The same points and some others measured another way (B), then each row and its match in B
B (72 x 24)
[[-129  135    9  217  173  231  -41 -111  -26  -24  -11   16 -186   65
   143   28  -27 -157   31  -24  -37  -97   26   -5]
 [  82  -50   60   -3  -95 -150  -21  105  -37  -59  -46   79   45  -46
   -89  -32  -34   59 -155    6  137    6  -23 -100]
 [-197  241   56  202  -37  113  -95  100   54   20  183    1   43  -41
    42  -10   46   45  -35  -23  -40  -15  -10  -54]
 [ 104  -70   53   75  -32  -82  -24   28  -35  -42  -36   92  -62  -19
   -22  -15  -32   13  -86    8  133  -37    2  -35]
 [ 105   41   61  -20   65   52   48   41 -119  -38  -72   37   59  -26
    69   49  -49   50 -101 -139  -20   -5   59 -154]
 [ -28  -59   40   42   66   61  -46    1  -93   58  -58   16  129   95
    25   83 -132  115 -144  -89   -2   -2 -129 -105]
 [ -80  117  119  290   65  177 -140   21   33   95   25  -97 -117   18
    20   65   49  166 -140   30  135 -169  -12  -87]
 [ 134  -69   53  -66  -25  -77    8   74  -86 -110 -106   81  -22   20
   103  -58    5  -93  -24  -73   35  -31   71  -70]
 [ -89  -34  -20  190  -20  -96   -3  -49   -7  -21  -86  -24  -66  -33
  -239  -64  -93  -37 -284  153  265  -52  -86  -97]
 [  80 -124   -7  107  -11  -81    4  -25  -41  -26  -14  128  -60   11
    -3  -33  -83  -76  -43    4  101  -14  -36   25]
 [  79  633  316   -9 -259  -34 -212  384  124  -98  357  324  113 -364
  -192  252   71  642  -69  -66  -45  216   68 -161]
 [  27  -84   33   80   41 -112    8 -106  -91 -124 -139   59  -43   36
   -74   -5  -79  -90 -119  -21   22   12   25  -92]
 [  87  -57    0  -96   -6   77  -27  159  -53    8  -54  102  -32   63
   218  -63  -28 -104   18  -39  112  -85  -60   15]
 [ -36  -95  -81  -77   37   48   49   36 -110  -14  -20   96  127  108
   201  -70 -123 -215   36 -120  -84   30  -86    6]
 [ -94   69  -96  -76   78  101   68   -4 -100  -63  -28  128   63   46
   124  -33 -155 -240   -1  -72  -71   66  -75  -21]
 [  30  -72   64  163   85   56  -63  -62  -48  -22  -90   15 -152   97
   109    3    3  -69  -15  -30   47 -119   32  -19]
 [-167   18   -3  259  149  195  -64 -108  -33   82   21  -42  -32  123
    93   42  -75  -34  -51  -32  -28  -80  -86  -12]
 [  37  -56   -6  -14   56   39    6    3  -79  -57  -85   98  -57   76
   144  -35  -66 -163   10  -50   16  -40  -16   -3]
 [-176   22  216    9  -34  -64 -336   24   23 -178 -178   80 -108  236
   -20   95   21  100  -54   42  -43  -22 -102  -49]
 [-134  127  141  122   85  198 -168   63  -24  102  -48  -87   56   90
    12  147  -37  286 -205  -37   44  -91 -117 -165]
 [  70   52  142  120  109  118  -47    1  -86   11  -89  -54  -29   18
    54  106   12  174 -134 -106   15 -101   67 -175]
 [-147  106 -142   16   98  170   82  -25  -64  -49   49  120   -5   37
   199  -89 -126 -357   82  -58  -87   27  -49   48]
 [  60 -107 -220 -181   22  210  116  211  -75  150   75  168   79   71
   403 -179 -160 -345  123  -62  127  -75 -193  160]
 [ 126   53  -22  -54   46   35  127   47 -120  -33  -25  113   70  -87
    49    9 -119  -41  -81 -112   18   46   29 -111]
 [ 208 -144 -114   19  -53  -85  216   99 -100   43   88   80  121 -125
    96 -160  -57 -170  -43  -99  119   -5   52  -25]
 [  81  235   34  153  -44  169   17  207   33  115  257   73    7 -190
   135   -9   53  112   -2  -67   96  -65   58  -24]
 [ 150   62   76  -65 -107 -126   68  173  -87  -49   47   79  212 -144
   -48    4  -23  152 -146 -131   14   87   66 -187]
 [ 100  -98   14   34   50  -24   28  -33  -85  -73 -114   81  -90   38
    66  -29  -54 -126  -38  -38   61  -48   30  -39]
 [-159   32  102 -109   23   78 -243   61  -13 -178 -138  138 -135  266
   270   -7   24 -197  158  -39 -146  -43  -64   59]
 [ -14  -86 -135 -101  445  257  200 -348 -286 -100 -551  -36 -201  174
    13   78 -347 -345 -276   -3  106  -91  -91 -202]
 [ 177 -152  -44  -28   37  -27  129   21 -143   54  -40   90  139  -21
    41    0 -157    5 -125 -111   75   19  -56  -84]
 [-139  333  340  362 -318 -251 -317  186  200 -185  337   74   -2 -161
  -184   43  305  346   16   -6 -139   76  212  -79]
 [  70  -48   64   35  -10  -47  -37   51  -50  -13 -113   31  -33   -7
   -72   13  -59   82 -194   30  183  -55  -46 -107]
 [ 133  -97   72   78   33   36  -29   58  -59   44  -88    3  -72   28
    77    1   -2   55 -108  -28  164 -134    1  -70]
 [  -3   17  147  150  229  189  -99 -153 -116  -39 -152  -29 -100  165
   169  159  -13   61  -10 -162 -155  -91   71 -119]
 [-219   14 -137  367  155  190   52 -189  -15   64  151    1  -66   69
   157  -80  -76 -313   84  -35  -94  -51  -25   98]
 [ -98   12   99   80   19   -1 -120    9  -50    4  -44    5  125   86
   -62  103  -78  183 -170  -53  -30   26 -111 -131]
 [ -39   -3 -114  110 -142 -108   74  112   32   12  171  114   66 -124
   -61 -179  -64 -172  -78   71  176   31  -69   47]
 [  33 -151  -40   88   17  -77   47  -53  -96   47   23   99  168   27
   -54   23 -183   29 -119  -73    8   81 -128  -39]
 [ -50  -19  -48  181  118   77   19 -139  -54  -71   -4   94 -150   70
   146  -52  -51 -286   98  -44  -63  -39   40   61]
 [  44   28  -19  143   -9   31   22   29    1  -26   60   95 -145  -54
    83  -93    7 -167   19   24  119  -75   44   41]
 [ 104 -104  -39  -95  -26 -152   97   20 -111 -106 -129  121   54  -32
   -78  -63 -139 -117 -155  -15  118   56  -36  -88]
 [ 128   26  -69   31   75   88  159    8 -106    5   46  114   19  -83
   142  -36  -91 -145    8 -125    4    4   61  -39]
 [-155  -96 -234  187  165  104  128 -218  -61  -12  -53   77 -163   79
    56 -145 -206 -495  -11   95  105  -50 -115  117]
 [-100   -6   -6   78  -51  -58  -67   46    9  -25  -43   57  -29   16
  -120  -46  -84  -33 -177  114  190  -23 -134  -35]
 [-119 -189 -129  116  189   50  120 -240 -166  -50 -120  -11   59  183
   124  -66 -166 -356   -9 -122 -161   13  -33  -26]
 [  20 -182  -40   51   92  -38   34 -142 -117 -102 -105  110  -52  137
   131  -49  -97 -277   61  -85  -87    5    6   31]
 [  63   24  -60 -132   52  110   63   86  -89  -37  -59  146  -27   20
   199  -55 -103 -202   25  -64   46  -24  -35   -2]
 [ -84   96  -92   66  -17   80   51   83  -14   29  104   82   38  -56
    57  -88  -90 -150  -47    9   81   -2  -76    8]
 [  18   77  116  160   20   64  -88   43    1  -34  -18  -10 -134   -5
    65    7   79   43  -58  -13   72 -124   82  -76]
 [ 109 -167  -35   50  116   20   87  -88 -123  -38 -191   11 -125   59
    71  -62  -79 -208  -95  -14  133 -111   24  -52]
 [  -4   29    4   15   25  -10   11   -8  -63  -97  -45  121  -24   10
    33  -13  -79 -113  -27  -40  -14   30    1  -43]
 [  69  168   98   72  111  124   45   13  -95    9 -110  -53   -3 -106
   -85  123  -64  202 -275  -55  115  -61   50 -257]
 [-237  295  129  160   80   87 -106  -74  -29 -101  -21   -4   52   -5
  -162  168  -69  179 -190  -43 -134   83  -20 -212]
 [   5  -44   65   82   -2  -63  -49  -14  -56  -64  -27   80   19   48
     9   22  -41    5  -51  -60  -29   14   -5  -54]
 [ -63  -51    6  121   93   11  -19 -135  -74 -124  -48   91  -79  123
   132  -20  -39 -237   88  -90 -155    8   42   14]
 [ 100  -66   67   67  -76  -57  -78  108   -5   35   44  123   12   -4
    13   15  -35  120  -64  -13  129  -28  -68   -3]
 [  -3  112  197  105  136  191 -162   -7  -57  -41  -83  -12  -99  119
   197  143   69  134   15 -142 -126 -106   77 -108]
 [-105 -187  -41   89    0 -122  -72 -101  -32 -101  -97  119  -74  164
   -12  -80 -110 -238  -17   60   37    6 -122   74]
 [-130   47 -102   96  -20  -14   28  -31   -5  -72   84  163  -30   -4
    19 -104 -109 -276   27   36    7   58  -71   75]
 [-148 -122  140  101  -14 -112 -272  -65    4 -138 -136   87  -95  247
   -15   49  -18    4  -20   37  -49  -12 -112   21]
 [-181 -142   86   37   51  -70 -224 -117  -37 -172 -212   81 -110  297
    35   21  -61 -141   -1   21  -82  -12 -118   17]
 [ 180  -74   62  -99  -42  -81   28  120 -100  -73  -84   95   49  -16
    72  -19  -23   11  -76  -99   57   -6   43 -102]
 [ 204 -244  -54   27   45 -109  147  -73 -161    8  -32  134  124    4
    38   -7 -166  -64  -61 -146    3   59  -17  -43]
 [ 194 -124  216  143 -382 -336 -207  348  120   18  249  113  103 -102
   -46  -86  208  320  -25    0  172  -31   37   18]
 [ -23   48  104  150  -23  -36  -90   21   -8  -49   -3   25  -33   -5
   -47   22   17   75 -101   -6   42  -31   25  -84]
 [  68  -92   21   21   62   25   18   -3 -116   56  -62   47  134   46
     5   75 -152  113 -159 -105   29   14  -98 -117]
 [  16   23   78  220  -63  -53  -98   40   40   11   79   79  -76  -50
   -77   12    1  104  -95   56  145  -44  -24   -8]
 [ -63   70 -136  -73  -34  -15  171  104  -83  -56   -7   29  132  -98
   -12 -162 -110 -248 -158   -5   94   42  -27 -110]
 [  97 -162 -102  -24  145   45  113 -115 -144  -37 -187  108  -94   75
    79  -45 -189 -256  -70  -16  112  -43  -63   -9]
 [ 141 -127   63  -95   35 -142    8  -52 -146 -179 -186  164    6   69
     9   41 -107  -55  -42 -107  -60   70   27  -91]
 [  11 -138  -79  -34  115  -21  146  -94 -157 -144 -235  -29  -57   82
   107 -144  -65 -392  -75  -59   18  -64   82  -98]]
Rows of B count from 0, top down.

[ 148  119 -248  -98  -33  -10    5   33  193  147 -198   60   29  155
   32   67  -49  -94 -142   11  -18   70  -83   39   26 -203  -44] => 1
[  58  135 -108   95  -91  201    0  -85  175   74 -183    1   29   77
  167   61 -177 -153 -236   30 -102  127   93  -33  -78 -304 -134] => 71
[ -43   92 -148 -175  -46  -65   21   15  -21  104  -75   92   13   88
  -28   69   31 -108 -163 -150  106  -35   60   71   18 -135  -17] => 11
[  38   92  -85   24  -10   -6   22 -163   80  114  -95   -7   -1  -34
  246   26  -37 -210 -308   11 -105   34   56   42  -52 -249  -37] => 9
[  96 -179  169  -23   53  -60   29  -11  -81  125   98   59   28 -155
  -34  -71  194  125  192  156 -103   -8 -165   94  -51  181  242] => 37
[ -71 -297  244 -202  -15 -166  -85   53 -131  -56  186 -100  -44 -210
 -207 -126  216   25  324   61  147 -205  100  -58  -37  184  312] => 16
[ 128  -44 -197 -349  -15 -199 -103  144  -48  -25  -40   48   99   30
 -129  127  128  -92   50 -141  199 -111   58  -37  -79   62   60] => 49
[  44 -261  222  -68  -38   13  -46   96  -36   12  115  -18  -16 -102
 -220 -109  133  153  392  141   53  -62  -24  -63  -61  192  257] => 2
[-232  -24   64  -56   -3  141  208 -229 -150  -37   15  -80  -45 -292
  146 -119 -344 -240 -359    9  -37   83  275 -107  -26 -512   64] => 35
[ 157  107 -128   88  -86  168  -59  -24  281   67 -228  -31   37  112
  117   50 -135 -107 -118  126 -126  111    8  -31  -59 -246 -100] => 12
[  10 -119  179   21  -68   40  -47   39  195   74  -23  -39 -123   50
 -146 -148   64   94  229  185   10 -117  -11  -18   57    6  174] => 36
[-208  381 -208   57 -149  315  -43   -9  193   19 -409  -45  157  145
   28  109 -284 -200 -394   48 -169  192  106  181   91 -569 -277] => 61
[  44  -47  -52 -170  -55 -175 -106   60  -64   94   56   49   30   44
  -53   91  256  -68   65 -148  148 -109   40   47  -78  154   65] => 27
[ 240  -29   57  174  -57  186  109  -17  240  256  -39  236 -151  246
   44  -40  -21  187   78   62  -38   20  -95  -74  -47   46   35] => 10
[  91  -46 -130 -224  -48 -149 -153   63   28  -37  -47 -108   88  -53
  -30   71   97 -186   30  -21   91  -47   75  -40  -82  -41   54] => 29
[  19   77  -50   93  -74  195   82 -114  360   88 -210  -92 -158   84
  107 -145 -323 -145 -208  192  -89   58   85 -117   84 -506   -7] => 5
[-176  219  -60  128 -107  226  101 -196   82  117 -146   22  -51   66
  226   21 -241 -226 -455  -82  -70   92  214   22   -1 -474 -175] => 46
[ 222 -197   45  -79  -60 -163 -173   17  168   31   77  -98  -94   16
   20  -23  202  -85  206   32  136 -170   87 -163 -130  157  149] => 20
[ -83  187 -157  -49  -61  147  131  -69  132  104 -203   94  -59  129
   59    1 -256 -132 -349  -62   11   36  127    2   72 -437 -102] => 54
[ 128   38 -162 -114  -16 -110  -75  -60   77   44  -80  -38   47  -22
  163   88   39 -226 -187  -42    9  -18   78  -21 -100 -130  -19] => 50
[ -98 -150  262   27  -30   26   -7   -1 -198  103  145   49   55 -148
  -96  -40  226  124  208   51  -51   -8  -45  132  -69  203  183] => 59
[  92  -31 -129 -257   46 -210  -31   15  -51   38  -31   35   74  -73
   -5   56  128 -109  -66  -42   56  -79  -13   54  -37   -8  105] => 67
[  15   36  -88  -46 -108   20  -71   29   42   97  -57  -19   33   80
   -3   71   48 -107  -21  -60   49   42   51   14  -58  -84  -24] => 17
[   2   49 -169 -175 -102   43   19  138   -6  109  -81  104   44  157
 -167   77  -26  -13   15 -135  148   60   12   -1    4  -99  -18] => 47
[-176  302 -171   -1  -43  210   85 -101   68   53 -304   27  117   14
  109   58 -264 -189 -465   31 -183  157   67  177   80 -532 -166] => 58
[ 260  140 -158  119  -16   25  -36 -111  355  190 -221   35  -24  155
  268   44   -6 -124 -230  132 -182   42  -99   53  -34 -179  -75] => 64
[ 129 -174   76  -76  -78  -81   17  138   88  248  127  175 -190  243
 -217  -70  230  203  349  -75  229 -149  -91  -58   18  267  202] => 26
[-122   44   47  -51 -133  -43 -257  129   -1   48  -64  -85  151   56
 -180   94  315  -22  187   16   -1  -39  -22  233    2  134   16] => 60
[  93  222 -248  -64   46  169  102  -56  234    8 -391   34  128  -16
  111   13 -350 -121 -381  218 -252  161  -62   72   69 -529  -89] => 44
[ 133  -68  -48 -107 -103 -126 -115  138   78  183   48   90  -51  224
 -138   60  286   50  230 -121  190 -104  -49   10  -37  234   77] => 62
[ -21    2 -100 -182    4   85  156   52  -25   51 -104   98   22  -20
 -134  -43 -199   20  -68   27   26   74  -11  -15   57 -255   84] => 48
[ -79  127  -84 -162 -139   35 -246  285   59    4 -212   18  214  199
 -353  150  211   79  220    2   52  -26  -61  228   54   94  -49] => 18
[-181 -111  141 -192  -33 -109   -4   11 -313   27  176   95   25 -113
 -117   37  208  -10   41 -214  188 -156  179   52  -75  152  127] => 39
